Below are the code and all the weights of a small trained network. Each question names an input and a target symbol and asks about switching units off, where a switched-off unit gives its printed mean instead of its output.

import numpy as np


def w(rows, s, z=0):
    codes = np.array(rows[::2]) - 128.0
    scale = np.full(codes.shape[1], s)
    scale[-1] = z or s
    return codes * scale


def f(y):
    return y / 2 * (1 + np.tanh(0.7978845608 * (y + 0.044715 * y**3)))


def softmax(a):
    e = np.exp(a - a.max(-1, keepdims=True))
    return e / e.sum(-1, keepdims=True)


def log_softmax(a):
    a = a - a.max(-1, keepdims=True)
    return a - np.log(np.exp(a).sum(-1, keepdims=True))


def net(x, mask):
    ids = ['αβεζημστψω'.index(c) for c in x.split()]
    T = len(ids)
    res = E[ids] + P[:T]
    u = 0
    for l in range(3):
        r = res
        for j in range(3):
            rows = slice(2 * j, 2 * j + 2)
            q, k, v = (r @ M[l][rows].T for M in (Q, K, V))
            z = softmax(np.where(np.tri(T) > 0, q @ k.T / 2**0.5, -1e9)) @ v
            o = O[l][rows]
            res = res + np.where(mask[u + j], z, o[:, -1]) @ o[:, :-1]
        u += 3
        y = f(res @ A[l][:, :-1].T + A[l][:, -1])
        res = res + np.where(mask[u : u + 4], y, B[l][:, -1]) @ B[l][:, :-1]
        u += 4
    return log_softmax(res[-1] @ U[:, :-1].T + U[:, -1])


Q, K, V, O, A, B = {}, {}, {}, {}, {}, {}
E = w([
[105,116,123,83,154,91,37,53],'α',
[152,115,141,131,129,159,182,135],'β',
[150,181,156,171,124,92,197,78],'ε',
[124,115,211,215,56,197,192,130],'ζ',
[94,96,92,166,60,127,142,110],'η',
[134,116,84,197,137,122,151,184],'μ',
[83,165,212,192,215,96,6,103],'σ',
[169,117,185,137,76,121,174,95],'τ',
[230,166,120,77,177,43,74,188],'ψ',
[138,164,155,197,167,121,207,157],'ω',
],0.015)
P = w([
[3,232,127,39,113,210,175,117],'0',
[145,216,248,175,58,62,112,5],'1',
[158,220,226,152,55,88,105,6],'2',
[165,200,170,167,44,106,89,45],'3',
[178,199,133,182,66,160,92,43],'4',
[200,209,145,175,79,158,104,40],'5',
[207,193,132,180,73,180,92,34],'6',
],0.0058)
Q[0] = w([
[165,102,91,145,90,83,135,173],'0.h1',
[171,170,180,254,121,100,184,178],'0.h1',
[96,86,80,197,43,199,134,135],'0.h2',
[31,55,108,50,198,97,106,169],'0.h2',
[138,122,122,111,138,140,216,208],'0.h3',
[166,115,130,216,78,171,180,57],'0.h3',
],0.011)
K[0] = w([
[178,145,188,125,157,88,111,64],'0.h1',
[70,208,151,105,189,106,215,132],'0.h1',
[13,180,156,104,139,147,100,97],'0.h2',
[176,12,213,180,122,107,89,97],'0.h2',
[104,178,121,113,123,119,127,1],'0.h3',
[39,145,110,83,154,191,171,149],'0.h3',
],0.0099)
V[0] = w([
[168,128,97,126,202,60,68,133],'0.h1',
[73,158,1,131,148,108,114,136],'0.h1',
[41,137,132,191,32,142,80,31],'0.h2',
[230,74,90,87,99,183,107,123],'0.h2',
[102,60,135,30,116,161,81,148],'0.h3',
[196,240,134,177,126,77,104,85],'0.h3',
],0.0076)
O[0] = w([
[142,174,68,85,69,174,70,80,31],'0.h1',
[214,132,165,56,207,123,65,176,65],'0.h1',
[199,61,188,86,243,108,189,84,156],'0.h2',
[84,76,119,78,51,142,81,253,1],'0.h2',
[67,76,162,104,152,149,125,169,4],'0.h3',
[136,89,96,176,83,77,69,14,221],'0.h3',
],0.0066,0.0055)
A[0] = w([
[136,132,253,175,122,143,133,122,99],'0.n1',
[140,18,135,28,206,65,116,121,117],'0.n2',
[157,192,158,99,82,25,161,110,134],'0.n3',
[170,57,105,144,156,133,184,109,3],'0.n4',
],0.0068,0.0052)
B[0] = w([
[95,118,39,119,167,99,105,99,209],'0.n1',
[253,80,51,184,229,151,80,195,127],'0.n2',
[137,46,77,142,125,223,120,175,254],'0.n3',
[59,203,66,189,66,112,176,158,131],'0.n4',
],0.0075,0.0097)
Q[1] = w([
[58,152,147,159,80,170,253,141],'1.h1',
[241,60,120,228,128,101,148,84],'1.h1',
[66,65,137,237,139,192,207,70],'1.h2',
[228,134,43,77,241,46,125,213],'1.h2',
[199,130,178,200,110,107,199,119],'1.h3',
[236,114,148,200,100,58,149,94],'1.h3',
],0.0075)
K[1] = w([
[97,180,109,113,200,100,120,240],'1.h1',
[122,122,70,51,118,244,195,141],'1.h1',
[33,160,179,127,132,200,208,139],'1.h2',
[131,103,117,86,99,152,94,178],'1.h2',
[98,174,164,131,128,172,205,163],'1.h3',
[107,174,73,172,110,146,180,134],'1.h3',
],0.011)
V[1] = w([
[203,20,237,59,26,136,165,69],'1.h1',
[133,122,111,75,133,132,106,188],'1.h1',
[255,158,79,109,86,171,65,103],'1.h2',
[108,133,185,127,164,121,121,199],'1.h2',
[74,119,173,178,84,98,230,227],'1.h3',
[170,84,143,91,178,111,95,128],'1.h3',
],0.0064)
O[1] = w([
[2,72,57,138,125,153,109,80,58],'1.h1',
[110,123,171,101,83,181,76,76,1],'1.h1',
[133,107,128,184,55,80,63,113,83],'1.h2',
[140,136,159,130,102,191,132,162,22],'1.h2',
[105,176,63,73,135,216,143,164,156],'1.h3',
[94,108,211,154,148,123,127,89,36],'1.h3',
],0.0075,0.0059)
A[1] = w([
[84,102,122,164,182,155,122,95,16],'1.n1',
[158,124,142,192,153,124,107,27,82],'1.n2',
[140,2,109,119,167,100,78,134,4],'1.n3',
[177,141,171,132,124,157,79,169,92],'1.n4',
],0.0075,0.0036)
B[1] = w([
[138,164,110,121,144,153,73,128,141],'1.n1',
[68,150,151,41,95,116,165,189,249],'1.n2',
[175,172,159,168,117,171,150,151,144],'1.n3',
[115,1,100,45,94,151,154,127,126],'1.n4',
],0.0092,0.013)
Q[2] = w([
[122,136,148,147,122,181,254,159],'2.h1',
[83,74,116,44,145,107,89,155],'2.h1',
[145,67,137,132,48,158,179,177],'2.h2',
[135,144,107,106,104,159,11,215],'2.h2',
[122,112,170,81,153,101,38,191],'2.h3',
[143,40,39,169,96,143,131,178],'2.h3',
],0.0085)
K[2] = w([
[101,150,158,60,112,223,117,206],'2.h1',
[139,103,94,136,73,16,113,54],'2.h1',
[180,2,177,60,187,154,57,231],'2.h2',
[33,201,70,115,73,120,59,80],'2.h2',
[82,114,75,186,73,108,75,65],'2.h3',
[104,93,145,113,44,135,203,59],'2.h3',
],0.0087)
V[2] = w([
[252,144,121,230,191,54,113,61],'2.h1',
[192,233,154,115,83,115,198,159],'2.h1',
[170,225,117,196,172,144,228,93],'2.h2',
[141,146,197,63,183,125,139,186],'2.h2',
[125,40,2,91,104,158,131,100],'2.h3',
[139,27,190,63,124,193,113,161],'2.h3',
],0.0065)
O[2] = w([
[162,1,184,118,54,162,205,113,141],'2.h1',
[197,125,113,85,116,129,45,215,238],'2.h1',
[124,137,181,54,82,183,135,142,252],'2.h2',
[159,117,158,130,134,133,121,79,160],'2.h2',
[128,184,133,195,74,121,213,128,89],'2.h3',
[187,163,142,132,173,79,101,55,64],'2.h3',
],0.0085,0.013)
A[2] = w([
[33,46,184,130,75,96,200,119,34],'2.n1',
[68,27,254,136,121,112,74,245,71],'2.n2',
[128,147,78,73,85,221,190,174,4],'2.n3',
[197,36,113,157,117,167,235,112,154],'2.n4',
],0.006,0.0037)
B[2] = w([
[115,122,153,100,203,2,97,170,174],'2.n1',
[118,226,43,159,177,177,133,96,189],'2.n2',
[120,38,92,193,204,128,137,178,250],'2.n3',
[47,171,206,227,123,170,6,132,206],'2.n4',
],0.0086,0.015)
U = w([
[139,96,149,190,196,92,106,120,65],'α',
[64,223,161,112,159,119,43,170,37],'β',
[47,128,229,169,184,31,99,214,67],'ε',
[148,99,114,134,164,105,167,176,10],'ζ',
[76,179,253,175,89,155,106,87,212],'η',
[198,159,228,56,55,102,188,181,253],'μ',
[59,75,103,68,119,134,86,119,151],'σ',
[38,136,128,161,125,171,163,69,223],'τ',
[145,113,95,187,108,93,103,149,130],'ψ',
[99,103,165,193,152,170,58,153,24],'ω',
],0.0055,0.0047)

Each question gives the input, a string of symbols that net reads in full, and the target symbol t.
The units are the heads (2 rows each of Q, K, V and O) and the neurons (one row each of A and B). Each row of codes is followed by its name. A weight is (code - 128) times the scale printed after its matrix; where a second scale follows, it is the last column's (O, A, B and U).
mask holds one flag per unit, layer by layer, with each layer's heads first. A switched-off unit (its flag False) gives its mean, the last column of its rows in O or B, instead of its output. The means were averaged over made-up inputs and are rounded, as every weight is.
A unit's drop is (log p(t) with every unit on - log p(t) with that unit switched off) / (log p(t) with every unit on - log p(t) with every unit switched off).
The circuit of an input: a set's keep is (log p(t) with only the set's units on - log p(t) with every unit switched off) / (log p(t) with every unit on - log p(t) with every unit switched off). Starting from the 12 units with the biggest drops (on a tie, the unit counted first), units are removed one at a time, each time the one whose removal leaves the highest keep (on an exact tie, the one counted first), for as long as the keep stays at least 0.8.
units of the circuit, in order: the units of the circuit, biggest drop first
top k neurons: the k neurons with the biggest drops, biggest first
top k neurons in layer l: the k neurons of layer l with the biggest drops, biggest first
which heads matter: for each layer, one digit per head in row order, 1 if its drop is at least 0.15 and else 0, layers parted by /
input β ε ω, target β: which heads matter : 011 / 011 / 100
input ζ ε ω, target ζ: top 2 neurons in layer 2 : 2.n3; 2.n4
input β ω β η ε ω μ, target β: units of the circuit, in order : 2.h1; 0.h3
input ε β ε β, target ε: top 2 neurons : 2.n1; 2.n4
input α α β ψ τ ε ω, target α: top neuron : 0.n2
input μ ψ η β ω ε, target μ: top 2 neurons in layer 2 : 2.n4; 2.n3
input ε ε τ ψ σ τ, target ε: which heads matter : 000 / 100 / 101
input ε μ ε ψ ω ψ, target ψ: which heads matter : 010 / 010 / 010
input η ω ω, target η: which heads matter : 111 / 000 / 101
input β ε α, target μ: units of the circuit, in order : 2.n4; 2.n3; 2.n2
input α ε τ μ, target α: top 2 neurons : 0.n2; 1.n2
input ε ζ β τ ψ β, target ε: which heads matter : 001 / 100 / 101
input ζ ε ε β ε ε ε, target ζ: which heads matter : 101 / 011 / 100
input ω μ ω ε ε ε ε, target ω: top 4 neurons : 1.n2; 2.n4; 2.n3; 0.n3
input ψ α ε, target ψ: top 2 neurons : 1.n4; 2.n4
input β β η τ, target β: top 2 neurons in layer 0 : 0.n1; 0.n2
input ω β ψ τ, target ω: which heads matter : 000 / 100 / 100
input η ζ β ω τ ε ε, target η: top neuron in layer 0 : 0.n1
input β ψ ε α, target ε: which heads matter : 111 / 111 / 111
input τ β ε α β ε, target τ: top 2 neurons : 1.n2; 2.n1
input ε μ β ε α ε ω, target ε: which heads matter : 001 / 100 / 101
input μ α ε β, target μ: top neuron : 1.n2
input β σ η ε, target β: top 2 neurons in layer 0 : 0.n1; 0.n2
input τ ε ε β ε β, target τ: top 2 neurons : 1.n2; 2.n1
